Below is a small trained network, with its code and all its weights. Each question gives an input and a class and asks what happens when units are switched off, that is, made to give their printed mean instead of their output.

import numpy as np


def w(rows, s, z=0):
    codes = np.array(rows[::2]) - 128.0
    scale = np.full(codes.shape[1], s)
    scale[-1] = z or s
    return codes * scale


def f(y):
    return y / 2 * (1 + np.tanh(0.7978845608 * (y + 0.044715 * y**3)))


def log_softmax(a):
    a = a - a.max(-1, keepdims=True)
    return a - np.log(np.exp(a).sum(-1, keepdims=True))


def net(x, mask):
    res = np.array(x, float).reshape(1, 3) / 4 @ E
    y = f(res @ A[0][:, :-1].T + A[0][:, -1])
    res = res + np.where(mask, y, B[0][:, -1]) @ B[0][:, :-1]
    return log_softmax(res[-1] @ U[:, :-1].T + U[:, -1])


A, B = {}, {}
E = w([
[246,128,103,140,165,168],'x0',
[105,240,103,49,151,96],'x1',
[174,91,183,115,199,27],'x2',
],0.011)
A[0] = w([
[136,127,171,97,191,50,140],'n1',
[146,255,107,66,152,104,123],'n2',
[127,215,124,143,154,115,101],'n3',
[175,159,108,159,145,157,56],'n4',
[143,136,118,97,78,153,63],'n5',
[160,144,139,142,156,52,102],'n6',
[13,140,137,136,147,101,89],'n7',
[98,152,106,155,120,182,68],'n8',
[216,157,125,110,135,178,83],'n9',
[117,79,143,172,141,156,128],'n10',
[110,149,112,132,115,178,228],'n11',
[226,169,95,125,157,151,124],'n12',
[115,140,130,130,150,137,255],'n13',
[134,185,126,203,138,124,129],'n14',
[50,95,155,122,88,94,102],'n15',
[121,116,141,103,153,157,138],'n16',
[100,210,111,131,129,205,119],'n17',
[97,144,102,138,138,190,81],'n18',
[136,206,109,111,160,111,63],'n19',
[134,29,123,159,122,157,96],'n20',
],0.015,0.0094)
B[0] = w([
[156,84,27,113,53,123,224],'n1',
[105,115,247,189,121,177,246],'n2',
[125,90,176,126,148,178,173],'n3',
[72,154,154,21,145,156,154],'n4',
[75,108,120,31,97,178,140],'n5',
[95,89,72,74,72,111,182],'n6',
[138,191,132,75,206,132,206],'n7',
[90,67,77,24,104,174,167],'n8',
[148,193,121,59,164,159,189],'n9',
[130,112,196,145,115,165,191],'n10',
[167,100,102,169,106,50,214],'n11',
[140,190,135,95,189,72,214],'n12',
[165,164,172,210,136,3,202],'n13',
[89,130,136,116,129,87,136],'n14',
[141,188,170,60,177,129,203],'n15',
[119,134,131,130,132,110,132],'n16',
[140,97,65,108,66,124,212],'n17',
[132,70,94,38,103,168,166],'n18',
[82,58,171,71,167,210,173],'n19',
[78,95,225,140,133,175,217],'n20',
],0.027,0.014)
U = w([
[92,53,236,156,124,174,148],'0',
[144,218,139,25,201,80,133],'1',
[139,35,93,57,26,74,60],'2',
[190,139,149,254,106,2,255],'3',
[104,181,75,245,148,156,86],'4',
[105,144,84,225,175,221,78],'5',
[106,158,73,255,159,235,81],'6',
[34,145,19,128,200,212,84],'7',
],0.0075,0.0097)

Each question gives the input, the list of numbers given to net, and the class t.
The units are the neurons (one row each of A and B). Each row of codes is followed by its name. A weight is (code - 128) times the scale printed after its matrix; where a second scale follows, it is the last column's (A, B and U).
mask holds one flag per neuron, in row order. A switched-off neuron (its flag False) gives its mean, the last column of its row in B, instead of its output. The means were averaged over made-up inputs and are rounded, as every weight is.
A unit's drop is (log p(t) with every unit on - log p(t) with that unit switched off) / (log p(t) with every unit on - log p(t) with every unit switched off).
top k neurons: the k neurons with the biggest drops, biggest first
drop when u is switched off: that unit's drop, to one decimal
input [4,3,6], class 2: top neuron -> (n1)
input [-1,4,-5], class 2: top 3 neurons -> (n17; n20; n11)
input [8,-6,-8], class 1: top 3 neurons -> (n9; n12; n1)
input [0,5,0], class 0: top 2 neurons -> (n2; n19)
input [0,5,5], class 0: top 2 neurons -> (n2; n17)
input [-6,-4,0], class 1: top 2 neurons -> (n2; n15)
input [-3,4,-2], class 0: top 2 neurons -> (n2; n12)
input [-8,-6,3], class 1: top 3 neurons -> (n15; n2; n7)
input [6,8,1], class 0: drop when n2 is switched off -> 3.0
input [-8,0,3], class 1: drop when n3 is switched off -> 0.0
input [-4,1,7], class 2: drop when n1 is switched off -> 1.1
